Below are the code and all the weights of a small trained network. Each question names an input and a class and asks about switching units off, where a switched-off unit gives its printed mean instead of its output.

import numpy as np


def w(rows, s, z=0):
    codes = np.array(rows[::2]) - 128.0
    scale = np.full(codes.shape[1], s)
    scale[-1] = z or s
    return codes * scale


def norm(h):
    return h / np.sqrt((h * h).mean(-1, keepdims=True) + 1e-5)


def f(y):
    return y / 2 * (1 + np.tanh(0.7978845608 * (y + 0.044715 * y**3)))


def log_softmax(a):
    a = a - a.max(-1, keepdims=True)
    return a - np.log(np.exp(a).sum(-1, keepdims=True))


def net(x, mask):
    res = np.array(x, float).reshape(1, 7) / 4 @ E
    u = 0
    for l in range(3):
        y = f(norm(res) @ A[l][:, :-1].T + A[l][:, -1])
        res = res + np.where(mask[u : u + 12], y, B[l][:, -1]) @ B[l][:, :-1]
        u += 12
    return log_softmax(norm(res)[-1] @ U[:, :-1].T + U[:, -1])


A, B = {}, {}
E = w([
[186,130,115,45],'x0',
[128,124,129,129],'x1',
[115,108,133,122],'x2',
[87,168,1,97],'x3',
[131,135,127,129],'x4',
[144,151,125,136],'x5',
[203,29,91,194],'x6',
],0.0074)
A[0] = w([
[198,121,107,73,170],'0.n0',
[168,121,116,140,164],'0.n1',
[112,103,19,134,127],'0.n2',
[202,77,130,191,113],'0.n3',
[203,101,168,160,164],'0.n4',
[99,149,86,95,100],'0.n5',
[86,144,118,161,146],'0.n6',
[207,94,130,106,123],'0.n7',
[110,144,139,145,177],'0.n8',
[150,173,155,176,123],'0.n9',
[152,95,62,158,101],'0.n10',
[150,79,3,159,2],'0.n11',
],0.013,0.0063)
B[0] = w([
[143,66,126,101,227],'0.n0',
[76,92,159,142,175],'0.n1',
[123,198,126,134,255],'0.n2',
[145,73,85,154,250],'0.n3',
[66,79,129,116,240],'0.n4',
[196,66,36,147,172],'0.n5',
[79,148,91,181,173],'0.n6',
[79,54,118,77,197],'0.n7',
[132,126,162,185,171],'0.n8',
[108,100,140,108,144],'0.n9',
[91,122,211,135,202],'0.n10',
[152,198,254,107,228],'0.n11',
],0.0094,0.0054)
A[1] = w([
[35,109,171,191,92],'1.n0',
[150,154,133,18,87],'1.n1',
[162,103,206,72,132],'1.n2',
[217,145,149,114,118],'1.n3',
[125,132,47,156,85],'1.n4',
[156,114,139,114,143],'1.n5',
[106,106,50,65,1],'1.n6',
[243,156,203,79,118],'1.n7',
[92,119,154,165,44],'1.n8',
[79,122,254,175,121],'1.n9',
[149,67,205,79,158],'1.n10',
[125,42,86,56,127],'1.n11',
],0.0098,0.0026)
B[1] = w([
[238,197,144,177,219],'1.n0',
[179,143,141,26,173],'1.n1',
[34,134,109,95,191],'1.n2',
[3,80,119,29,132],'1.n3',
[23,138,106,175,142],'1.n4',
[67,223,155,61,136],'1.n5',
[250,95,125,223,148],'1.n6',
[12,75,124,65,171],'1.n7',
[195,89,157,137,147],'1.n8',
[237,188,82,109,255],'1.n9',
[38,204,61,58,220],'1.n10',
[144,209,200,176,204],'1.n11',
],0.0055,0.0067)
A[2] = w([
[164,158,144,155,60],'2.n0',
[212,177,53,232,39],'2.n1',
[83,192,113,150,66],'2.n2',
[44,160,67,185,1],'2.n3',
[221,130,4,95,53],'2.n4',
[71,102,179,102,122],'2.n5',
[198,200,196,139,58],'2.n6',
[205,183,164,152,31],'2.n7',
[61,133,144,31,45],'2.n8',
[235,143,34,102,105],'2.n9',
[84,86,136,218,147],'2.n10',
[180,145,41,28,49],'2.n11',
],0.011,0.0039)
B[2] = w([
[127,156,172,96,146],'2.n0',
[95,80,146,42,254],'2.n1',
[95,115,123,171,156],'2.n2',
[1,160,95,124,152],'2.n3',
[163,151,125,147,163],'2.n4',
[135,172,149,122,179],'2.n5',
[100,97,226,204,205],'2.n6',
[69,134,224,118,183],'2.n7',
[136,135,90,78,228],'2.n8',
[224,161,84,177,170],'2.n9',
[174,197,58,195,196],'2.n10',
[207,123,149,114,194],'2.n11',
],0.0083,0.0056)
U = w([
[119,169,217,160,139],'0',
[128,141,126,33,252],'1',
[74,193,46,153,85],'2',
[232,158,42,103,53],'3',
[175,75,93,210,98],'4',
[114,6,122,98,62],'5',
],0.023,0.0048)

Each question gives the input, the list of numbers given to net, and the class t.
The units are the neurons (one row each of A and B). Each row of codes is followed by its name. A weight is (code - 128) times the scale printed after its matrix; where a second scale follows, it is the last column's (A, B and U).
mask holds one flag per neuron, layer by layer. A switched-off neuron (its flag False) gives its mean, the last column of its row in B, instead of its output. The means were averaged over made-up inputs and are rounded, as every weight is.
A unit's drop is (log p(t) with every unit on - log p(t) with that unit switched off) / (log p(t) with every unit on - log p(t) with every unit switched off).
The circuit of an input: a set's keep is (log p(t) with only the set's units on - log p(t) with every unit switched off) / (log p(t) with every unit on - log p(t) with every unit switched off). Starting from the 12 units with the biggest drops (on a tie, the unit counted first), units are removed one at a time, each time the one whose removal leaves the highest keep (on an exact tie, the one counted first), for as long as the keep stays at least 0.8.
units of the circuit, in order: the units of the circuit, biggest drop first
k most important neurons: the k neurons with the biggest drops, biggest first
top k neurons in layer l: the k neurons of layer l with the biggest drops, biggest first
drop of u: that unit's drop, to one decimal
input [-6,3,-1,1,1,-5,5], class 0: units of the circuit, in order	0.n11
input [-4,0,-1,-6,-1,-2,1], class 4: units of the circuit, in order	0.n11; 2.n10
input [-3,-4,-1,-8,4,3,1], class 4: 4 most important neurons	0.n11; 0.n3; 0.n4; 0.n2
input [1,-1,2,-6,-6,2,-2], class 1: 3 most important neurons	0.n6; 1.n10; 1.n2
input [0,-2,3,-1,4,-7,4], class 4: top 2 neurons in layer 1	1.n11; 1.n1
input [-4,0,-1,1,-4,7,-6], class 2: top 4 neurons in layer 0	0.n11; 0.n10; 0.n6; 0.n5
input [-6,-3,2,1,-7,-1,-8], class 2: 4 most important neurons	0.n11; 0.n6; 0.n10; 1.n11
input [-8,-4,3,1,6,-1,8], class 0: top 2 neurons in layer 1	1.n0; 1.n9
input [0,4,-7,7,6,-3,1], class 0: 4 most important neurons	0.n11; 0.n2; 1.n10; 0.n3
input [-5,1,2,-7,1,2,2], class 4: 2 most important neurons	0.n11; 0.n3
input [-8,8,1,2,-8,-5,-4], class 2: 2 most important neurons	0.n11; 0.n6
input [7,-1,-8,3,5,6,2], class 1: top 2 neurons in layer 0	0.n3; 0.n6
input [1,7,-5,3,1,6,2], class 1: 3 most important neurons	0.n11; 1.n7; 0.n0
input [1,-5,6,6,-1,1,-1], class 3: units of the circuit, in order	0.n5
input [-3,0,4,-1,5,-8,1], class 4: top 2 neurons in layer 0	0.n11; 0.n10
input [0,-1,-7,-6,7,2,3], class 4: 2 most important neurons	2.n10; 2.n1
input [1,7,-1,-6,1,3,-1], class 1: 2 most important neurons	1.n10; 0.n6
input [5,-6,-8,2,4,-3,6], class 1: drop of 0.n11	0.3
input [2,-3,8,3,3,1,6], class 1: drop of 0.n11	0.9
input [4,-8,2,-7,7,6,7], class 5: units of the circuit, in order	0.n7
input [-3,-1,-6,4,2,-5,8], class 0: drop of 0.n11	0.4
input [-1,6,0,3,-2,5,-4], class 2: top 2 neurons in layer 1	1.n4; 1.n9
input [-8,-6,-8,-2,0,-1,1], class 4: top 2 neurons in layer 1	1.n11; 1.n10
